Each row is followed by its class.
[ -6   1 -13  -5   2 -13  -9  -8  16  31   3   6 -10   7  13   5   5   7
   6  10  -4   0   3 -14  22  -9  -3   3   3  -2   8 -12  -1  -8 -15   3
  -9   5  -6  25 -12 -28   9  -4  12  16  21 -19 -19  30   7 -26  -1   8
  -4  -8 -10   9 -13   0  10   1  12   0  -5 -11   3] -> X
[ -9  -3  -7  -3   1  -8  -7 -10  12  32   3   7 -11 -10  18   4   9   7
  11   7 -20   1   1 -12  18  -4   6  -1   5  -8  12  -1   0   3 -15   1
 -11   9   3  22 -20 -25  11 -10  12  10  22 -19 -18  31   5 -31  -1  13
 -13  -7 -12   7 -11   6   5  -2  11  -1  -2  -5   5] -> E
[ -8   2  -8  -2   0  -5 -12  -6  16  29   1   4 -16   3  10   0   8   7
   4   8   1   3   3 -13  20  -5   7   5   7  -9   7   1   0   4 -18   1
  -7  11  -3  21 -17 -21  19  -8  11   8  27 -20 -21  21   5 -26   0   5
  -8 -11  -9   3  -1   5   5   0   7   6   5  -7  14] -> X
[-10  -8   0   0   4 -10  -9  -1  19  29  -1   9  -9  -1  15   9  12   4
   2  16   1  -2 -12 -14  26  -3  15  -7   9  14   6  -8   1  -1  -7   9
 -18  -3  -6  23 -15 -34   6   0  -1  18  19  -9 -22  34   9 -22  -4   3
 -11   0  -7   4  -7   5   4  -6  14  -4   2 -13   3] -> E
[ -3   0 -10  -4  -1  -3  -9   0  15  32   5   7 -10   5  11   1   3   6
   9  14   2  -3  -1 -15  20  -3   8   2   8  -7  15  -5  -7  -2 -18  -3
  -8  10   1  16 -18 -23  12   1  14  13  16 -24 -20  29  10 -24  -2   9
  -6  -9 -12  -1  -9   7   4   7   6   4  -2  -8   1] -> E
[ -3   4 -12  -5  -6  -7  -8 -12  11  33   3   9  -6   5   9   5   8   0
  12  16  -1   3  -2 -12  24  -4  12   2  12   4   6  -3  -4  -5 -25   0
 -11   5  -6  15 -17 -25  11  -8  11  14  24 -18 -14  33   9 -19  -6   3
  -8 -11 -11  -1 -17   5   1   4   8   0  -9  -5   1] -> E
[-13   2  -6  -5  -7  -8 -11  -8  21  27   1   9 -19   1  14   3  11   6
   2  11   4   6   0 -14  18  -6   8 -10   5  -2  13  -1  -2   7 -15   4
  -9  10  -3  25 -14 -26   4  -7  -2  16  22 -18 -28  30  10 -27   2   5
 -10  -8  -5   8  -7   5   4  -6   8   9   0  -7   6] -> E
[ -5   4  -7  -6   4  -4  -7  -7  22  24   1   4 -18   6  18   8   7   3
   4  15   1   4   1  -9  22  -1   3   5   5  -1   9 -14   2  -1 -12  -2
 -14  10  -4  22 -10 -35   8  -8   7  20  25 -18 -21  30   7 -24  -2   9
 -12  -3  -3   1 -15   3  12   4   8   3  -3  -5   0] -> E
[ -5   1  -8  -6  -3 -11  -5  -6  10  31   1  12  -7   9  13  -2  10   8
   9  15   2   1   0 -13  25   2  -1   6   6  -8   8 -13   2   1 -21   5
 -11  -4  -1  20 -21 -28  12  -3   5  12  22 -24 -17  27  13 -21  -8   9
   1  -7 -11   4 -12   9   6   1  12   4  -3  -9   8] -> E
[ -7   1  -9  -5   2  -5  -8 -11  19  26   3   8 -25   6  11  -1   3   6
   2  11   1   3   2  -6  13 -10   1   2   1  -9  11  -3   1  -2 -19  -3
  -3  14  -4  24 -14 -16  12 -11  14  10  27 -23 -28  18   3 -30  -2   6
 -11 -15  -7  11  -9  -2   6   3   6   9  -1  -4   6] -> E
[-10   1  -7  -6  -3 -13  -9  -3   7  32   2  10  -6   1  11   0   9  14
   3  10   1   1  -2 -11  20   1   8   4   8  -5   8  -6  -6  -1 -15  10
  -9   8  -2  19 -23 -21  12  -9   9   9  19 -22 -15  34  36 -23  -5  12
  -9  -7  -5   6  -6   6   7   1   6   2  -1  -9   6] -> E
[-17   4  -7   0   9  -6  -4  -5  20  26  -3  10 -23   2  18   7   8   0
   5  12   1   0  -2 -10  20 -11   6  -6   4   2   8  -5  -2   5  -5   4
 -14   4 -11  24  -6 -35  -4   8   2  23  22 -40 -29  24   4 -26  -7  -1
 -12  -5  -9   6  -7  -2   2   5   6   3  -1 -11   1] -> E
[ -6   3  -9  -2   1 -14  -8 -11  21  27   0   5 -17   6  15   0  10  10
   6   7   1   6   6  -4  13  -7   2  -5   8  -6  10  -7  -3  -3 -18   1
  -5  13  -2  20 -11 -18   9 -11  12  10  23 -21 -18  24   8 -21   1   6
 -11 -12 -13   3 -10  -1   1   3   4   5  -2  -5   5] -> E
